In the rows, 128 means zero.
138 174 143 126 121 92 102 166 86 149 119 152 126 101 154 152 149 113
 172 147 125 123 115 159 108 116 154 102 109 141 107 151 118 141 123 105
 165 159 142 104 126 123 -> Q
115 140 119 123 126 146 98 182 114 174 206 147 143 155 130 132 78 69 14
 177 125 176 97 167 125 147 94 108 107 135 152 156 121 126 162 124 78
 110 195 159 143 118 -> X
116 145 117 77 151 143 130 166 165 128 143 100 83 148 122 180 90 74 129
 160 153 93 148 171 123 121 124 95 174 130 122 109 103 181 150 115 146
 144 143 146 150 88 -> N
135 118 125 132 131 137 132 107 119 131 124 141 127 102 129 128 133 128
 137 116 131 137 149 114 141 128 124 119 115 115 110 128 118 124 125 133
 139 126 130 129 130 139 -> G
112 126 116 132 119 97 113 134 135 144 115 140 126 140 133 112 119 123
 143 120 143 136 109 150 128 143 148 115 119 125 125 118 141 126 136 123
 121 118 111 119 119 124 -> X
134 139 132 146 114 124 130 126 133 125 136 134 130 117 133 126 136 140
 133 120 137 125 128 127 120 139 129 122 118 123 123 122 133 118 126 129
 130 122 136 136 112 127 -> X
134 125 138 137 137 129 131 137 129 119 129 104 139 119 135 127 138 152
 121 131 121 144 118 129 110 135 151 105 129 142 139 134 124 138 144 144
 122 123 127 133 113 129 -> Y
115 128 124 179 101 125 115 134 129 128 140 130 150 118 136 118 131 102
 151 99 143 128 108 129 120 175 125 137 115 119 126 117 139 106 134 121
 146 108 130 121 116 135 -> N
137 134 117 130 128 134 129 138 132 123 125 155 130 113 127 150 137 134
 124 122 135 116 138 132 136 123 122 130 109 121 130 119 124 125 130 128
 127 134 144 146 119 136 -> X
121 129 125 143 112 126 125 125 127 138 120 150 129 134 122 121 135 133
 120 125 124 131 113 129 122 125 135 131 133 132 131 122 131 141 117 123
 126 119 120 124 118 133 -> Q
116 148 116 162 145 128 132 120 153 120 147 123 135 116 107 107 107 132
 127 111 134 120 143 98 154 142 121 117 145 103 110 157 132 112 133 123
 121 128 113 153 111 155 -> W
132 133 115 123 134 136 124 131 134 129 139 113 131 131 143 135 135 138
 136 125 124 116 128 127 130 129 113 135 135 133 104 126 130 129 150 124
 145 111 128 119 136 143 -> Z
144 137 138 114 118 148 131 134 118 137 119 160 113 133 96 100 136 104
 146 144 134 149 144 127 132 136 93 133 133 128 126 115 107 133 118 128
 124 132 130 111 139 124 -> N
140 146 125 142 139 109 109 142 146 124 149 90 139 143 139 138 122 111
 135 122 134 95 125 159 126 153 119 115 153 131 124 128 119 133 135 127
 124 125 118 125 144 145 -> K
128 145 120 157 128 114 129 146 145 128 120 134 121 119 155 153 133 127
 130 113 134 122 105 143 133 137 133 130 132 120 124 105 130 125 164 124
 126 121 149 136 126 127 -> Z
145 145 119 156 154 114 134 130 103 130 143 90 129 112 124 144 124 128
 143 126 130 129 103 114 141 121 130 95 126 132 124 162 107 134 135 144
 124 124 150 106 133 135 -> Y
116 129 143 86 183 59 120 174 143 155 175 148 120 103 120 195 95 135 118
 119 144 88 136 140 126 107 118 111 142 115 131 120 122 129 130 128 144
 117 106 136 134 164 -> Z
122 114 111 141 135 131 136 115 110 121 133 77 130 144 133 115 142 126
 128 132 111 135 114 126 120 136 107 135 130 138 125 134 132 137 126 138
 118 124 125 126 142 129 -> W
121 126 133 135 111 136 137 117 135 120 129 130 134 133 135 116 147 142
 127 136 127 141 127 125 103 128 139 134 129 136 123 130 137 136 125 135
 96 123 118 129 114 114 -> B
130 142 127 150 129 127 128 135 128 129 127 133 133 130 129 121 131 129
 153 128 127 131 120 125 135 123 131 117 121 134 133 134 122 129 121 125
 130 126 136 124 129 135 -> W
107 111 115 137 117 142 112 113 107 129 112 82 105 153 116 120 128 165
 143 131 124 133 120 109 119 146 101 119 127 131 109 149 117 109 129 144
 148 111 143 102 124 116 -> B
179 98 157 92 163 28 159 150 150 122 195 161 141 85 127 93 150 168 144
 99 119 66 137 148 132 95 192 92 137 145 121 90 176 121 177 134 133 98
 157 139 58 159 -> S
133 124 139 135 126 127 119 139 120 132 124 125 122 133 128 133 130 134
 135 126 133 131 134 137 133 127 121 114 130 126 125 137 122 122 127 144
 125 119 140 119 127 135 -> E
125 126 127 146 127 105 139 135 131 136 147 109 126 127 136 118 118 113
 145 121 135 113 137 152 134 131 122 114 134 129 126 123 125 116 130 117
 115 131 121 132 121 137 -> S
120 142 120 130 130 117 119 138 121 132 118 136 122 137 132 134 123 137
 139 133 126 130 120 126 130 109 141 131 128 133 123 146 126 125 130 132
 126 124 129 122 137 139 -> Z
114 122 128 117 121 127 121 125 133 137 129 133 135 141 133 128 123 126
 123 126 120 134 125 142 119 141 129 136 121 133 128 126 126 141 122 115
 120 139 125 130 118 123 -> B
113 141 95 138 140 108 81 146 143 147 106 58 103 109 143 104 129 134 128
 133 126 162 111 157 141 177 143 73 118 135 109 141 116 125 193 107 131
 138 117 133 128 125 -> Y
136 142 135 142 127 125 136 131 134 114 126 136 129 122 119 134 135 131
 137 113 137 134 128 123 134 133 123 120 133 108 124 132 126 127 114 129
 110 130 134 129 115 136 -> N
127 115 112 79 138 138 136 135 117 143 129 154 120 125 169 135 131 145
 121 133 113 141 108 136 124 136 138 136 142 131 124 116 143 111 133 132
 113 139 121 132 125 135 -> X
109 75 117 150 114 124 135 131 105 124 92 182 109 61 97 103 164 117 144
 131 126 210 142 129 128 134 149 148 85 124 148 136 126 147 73 95 122
 148 102 102 124 128 -> G
124 119 144 113 119 113 141 126 148 109 137 124 127 112 138 121 132 158
 130 147 116 145 133 128 123 129 133 126 137 119 120 115 127 115 132 134
 138 120 110 131 125 135 -> Z
126 129 132 163 128 129 128 125 129 119 128 118 130 118 131 106 142 112
 129 130 137 135 140 128 121 144 135 130 139 122 141 132 145 129 140 130
 127 134 154 133 132 120 -> G
113 98 111 105 140 128 106 87 101 135 114 123 133 156 125 133 137 127
 107 137 121 123 115 121 136 130 121 130 132 133 115 137 112 157 136 140
 128 132 111 101 137 122 -> B
141 102 130 109 132 130 129 173 105 125 155 139 126 104 150 135 115 97
 148 119 146 109 137 149 159 139 125 112 142 126 117 84 147 115 154 120
 128 113 157 130 132 143 -> N
130 133 125 130 123 126 128 124 129 127 121 147 133 121 124 137 135 136
 144 127 129 132 132 124 133 124 134 124 113 126 127 128 124 136 124 131
 120 131 138 127 125 126 -> B
116 137 114 143 138 156 132 120 121 118 134 171 135 117 115 145 114 117
 135 146 141 132 138 119 122 113 119 147 135 136 130 128 111 134 111 112
 121 133 97 118 133 126 -> Q
137 130 127 125 141 120 129 133 125 121 143 111 128 136 128 135 121 131
 139 128 120 120 118 131 132 141 118 112 134 134 128 118 126 135 126 123
 137 123 134 123 136 131 -> W
117 150 118 154 126 128 124 140 125 140 127 116 149 147 125 118 119 141
 150 125 123 124 119 130 120 153 122 111 139 124 150 115 132 115 140 133
 130 127 123 123 120 141 -> Y
118 119 111 150 115 122 140 113 154 119 111 104 119 112 124 157 133 130
 142 132 129 149 93 124 146 150 166 111 140 127 134 133 131 142 74 169
 107 136 77 139 128 152 -> K
122 140 107 136 118 135 110 119 126 139 121 125 123 129 127 115 128 133
 146 125 133 129 143 133 119 118 142 110 112 133 126 149 134 131 126 120
 142 122 147 133 127 116 -> X
104 136 113 166 110 121 105 136 138 119 141 102 136 132 113 136 128 140
 132 131 129 111 122 140 109 160 125 113 137 126 131 133 131 128 127 125
 153 117 107 137 119 147 -> X
122 135 120 124 123 130 122 147 141 139 117 148 137 138 139 121 130 135
 137 130 131 131 144 144 121 138 136 131 123 124 130 129 120 115 139 137
 116 128 133 134 124 125 -> Y
135 151 121 106 96 81 122 121 157 131 89 131 101 150 102 111 147 117 161
 141 112 130 117 143 126 90 151 118 116 122 140 129 117 168 130 132 136
 124 132 114 159 117 -> E
132 129 162 136 106 117 119 133 151 130 128 143 138 125 138 91 117 128
 141 122 134 108 177 150 147 140 160 101 155 106 118 127 110 123 145 134
 162 142 154 150 99 133 -> E
122 136 113 147 129 134 136 129 139 129 128 104 121 132 119 126 127 132
 147 112 137 118 116 109 116 115 129 119 130 129 132 136 137 135 121 126
 135 111 124 115 120 132 -> K
124 137 128 126 109 119 118 131 145 150 114 137 112 128 134 107 133 132
 151 117 133 124 139 139 112 130 141 112 132 125 122 126 109 130 114 110
 142 130 114 115 116 123 -> K
131 110 154 167 124 113 143 126 129 124 135 131 137 100 124 141 147 128
 134 116 138 135 104 112 128 138 117 138 115 123 125 129 110 132 130 151
 137 115 139 115 115 134 -> B
133 127 121 144 137 121 124 147 119 144 141 129 137 126 130 125 137 127
 139 123 129 123 128 128 104 142 130 107 116 142 136 139 132 124 125 126
 135 110 121 118 128 121 -> W
132 136 120 117 123 132 122 120 119 136 125 136 136 142 129 135 130 138
 138 126 124 129 137 121 133 125 135 125 114 128 123 137 124 143 120 139
 125 135 164 131 131 123 -> B
141 106 128 120 115 121 146 133 124 122 123 139 139 136 139 133 139 121
 133 125 123 138 124 141 108 148 138 126 106 135 128 123 121 133 123 133
 129 119 116 118 127 115 -> S
133 133 120 129 140 127 135 128 131 128 126 126 122 111 131 143 132 141
 152 115 137 118 128 111 128 118 133 118 121 125 123 140 126 121 129 133
 133 118 134 114 125 125 -> Y
122 139 122 125 109 123 111 116 136 144 122 128 109 136 109 107 126 126
 129 135 128 155 114 134 131 129 130 100 110 129 115 139 116 127 124 129
 120 119 133 122 113 117 -> N
129 114 128 127 138 117 133 126 119 131 131 122 136 133 152 131 135 128
 140 116 126 145 115 134 118 140 130 131 122 131 130 136 124 132 130 126
 130 126 135 113 138 131 -> S
115 133 128 131 131 134 126 131 136 122 133 137 136 124 147 127 116 123
 160 129 129 122 121 143 124 136 121 130 134 126 130 113 128 103 147 100
 147 137 105 101 110 129 -> E
125 123 132 149 121 128 129 114 130 140 124 139 132 121 139 122 135 124
 141 122 135 139 134 132 130 135 139 112 129 128 126 130 110 136 130 131
 135 131 123 127 125 132 -> S
126 114 138 111 102 87 138 132 130 128 115 136 125 132 109 110 135 118
 141 141 106 136 124 150 110 145 142 134 108 125 163 109 125 128 100 126
 149 155 116 119 111 113 -> E
131 124 116 136 119 123 137 127 125 122 114 129 123 134 116 102 121 128
 128 133 122 129 133 134 131 123 137 126 133 129 128 122 131 127 134 129
 120 124 125 135 123 120 -> Q
129 123 133 130 127 130 131 130 120 133 116 149 126 124 132 140 135 135
 127 116 122 127 107 121 119 124 125 156 129 139 139 112 128 128 121 133
 134 126 127 132 130 142 -> Q
128 118 113 132 122 151 137 142 129 128 148 99 147 168 152 122 126 131
 129 125 127 95 122 149 152 130 112 111 147 122 127 134 135 105 116 122
 121 126 154 105 99 139 -> N
135 124 124 145 130 129 127 121 118 120 118 136 127 126 119 128 140 128
 122 125 128 125 136 128 129 128 114 127 118 122 129 127 125 119 131 130
 119 127 131 123 128 134 -> G
133 150 137 132 124 118 134 141 136 129 104 168 108 126 98 144 127 142
 154 123 139 108 155 117 129 109 124 129 138 118 130 133 127 121 96 135
 133 125 116 128 129 137 -> Z
119 117 157 157 138 141 117 94 106 96 124 146 134 85 135 83 131 138 128
 110 110 128 149 124 124 111 103 157 134 130 107 120 118 87 204 107 147
 135 126 160 102 160 -> S
129 129 119 142 135 107 142 107 138 135 159 157 151 113 135 126 128 127
 142 122 141 117 131 115 143 127 136 109 123 113 141 124 159 103 122 132
 118 121 127 122 115 136 -> S
134 132 120 129 141 127 132 117 137 123 136 131 138 134 142 139 125 130
 132 122 126 128 125 131 127 136 124 123 129 127 126 137 117 123 138 124
 124 128 122 125 134 134 -> S
140 152 123 107 141 82 144 113 143 127 122 129 104 155 105 146 117 99
 135 109 128 120 112 135 117 137 112 159 135 113 125 116 135 151 108 138
 89 130 121 132 163 122 -> G
127 118 143 157 129 123 150 113 119 124 128 111 131 123 149 141 129 121
 131 101 155 122 138 120 136 114 129 116 115 116 116 125 122 135 130 136
 115 128 148 136 115 121 -> S
132 156 114 141 142 73 116 116 132 125 126 118 130 106 121 121 136 123
 141 138 115 109 128 130 152 96 130 108 131 109 120 136 109 136 179 127
 152 130 130 128 149 149 -> Z
136 140 116 119 134 124 122 125 133 137 135 118 130 134 140 131 140 122
 140 132 121 111 110 132 107 140 118 128 134 136 138 130 130 116 124 129
 139 130 113 106 135 128 -> K
136 126 104 127 105 157 139 130 151 131 109 151 121 143 127 109 146 130
 141 121 130 133 135 131 118 124 129 143 114 133 132 118 131 130 109 116
 115 119 132 113 118 113 -> K
130 134 115 129 136 134 129 144 118 137 127 153 132 132 127 143 129 136
 134 132 125 136 128 129 136 121 127 142 116 137 126 133 115 131 117 127
 129 134 139 120 124 142 -> Z
121 153 102 139 141 120 110 132 137 147 116 140 119 130 123 124 113 124
 167 114 141 107 121 123 133 116 119 124 125 131 143 105 122 108 158 124
 138 120 126 120 138 141 -> K
136 134 144 36 78 118 116 140 139 137 106 220 146 141 135 122 165 143
 136 181 121 109 177 116 107 109 193 106 90 131 136 150 141 120 86 141
 162 156 102 131 122 118 -> S
129 137 129 135 126 113 125 122 124 147 135 136 113 134 110 113 121 120
 103 134 133 138 132 132 121 136 148 111 124 136 133 139 128 125 127 149
 94 140 132 147 99 110 -> E
142 117 117 125 143 124 132 127 136 109 133 115 136 125 121 122 120 112
 109 132 117 134 127 134 128 136 128 120 124 129 146 134 124 134 138 108
 119 124 113 121 147 131 -> G
113 107 122 131 129 130 132 101 137 118 148 94 141 122 153 111 137 143
 138 125 127 140 129 114 102 142 152 117 118 137 140 135 137 135 136 109
 168 129 137 116 117 109 -> S
123 122 128 143 120 137 119 122 137 131 117 129 124 135 122 122 125 123
 111 133 129 139 120 129 135 143 127 116 123 126 131 129 110 128 135 129
 133 126 127 125 126 133 -> G
126 132 120 163 154 135 127 108 122 126 126 140 132 116 118 134 128 130
 118 114 137 112 129 108 121 113 109 132 126 121 138 139 101 117 168 134
 133 117 148 118 119 115 -> Y
127 127 128 116 114 124 127 144 131 117 121 114 113 152 114 137 131 136
 136 127 132 106 135 131 119 144 119 123 140 119 114 116 136 131 133 141
 135 117 127 123 121 126 -> E
149 132 146 90 120 136 128 126 142 128 127 163 114 147 100 125 130 155
 113 145 119 115 138 119 128 86 126 116 135 147 137 128 119 144 98 109
 127 112 110 105 128 134 -> Z
110 169 135 160 90 104 72 99 127 186 138 174 125 142 146 55 167 129 140
 119 135 140 132 143 127 117 136 157 88 150 97 166 116 107 133 103 117
 149 186 124 95 136 -> S
148 129 129 101 137 145 123 154 115 127 136 101 111 125 163 156 139 129
 118 124 132 140 129 158 151 151 101 119 126 125 84 135 121 110 123 132
 91 143 158 137 122 135 -> N
135 145 104 134 136 126 132 101 125 121 133 119 132 130 115 114 137 140
 137 127 118 113 133 119 122 118 116 130 138 129 114 125 140 135 140 123
 132 121 121 125 125 129 -> Q
140 141 122 137 121 138 144 94 146 115 145 116 122 125 100 112 116 140
 105 122 109 137 124 114 118 136 129 113 144 125 147 119 139 155 107 98
 136 127 139 136 113 109 -> Q
142 95 130 76 149 99 140 151 134 130 156 113 134 146 156 163 133 164 109
 111 132 122 125 140 109 124 137 117 103 131 121 142 125 140 97 113 100
 114 143 95 112 105 -> B
122 119 127 156 125 120 138 115 121 137 125 140 136 113 132 124 136 128
 137 121 133 129 125 126 128 118 137 124 131 122 126 125 118 140 122 127
 146 123 124 115 114 125 -> Q
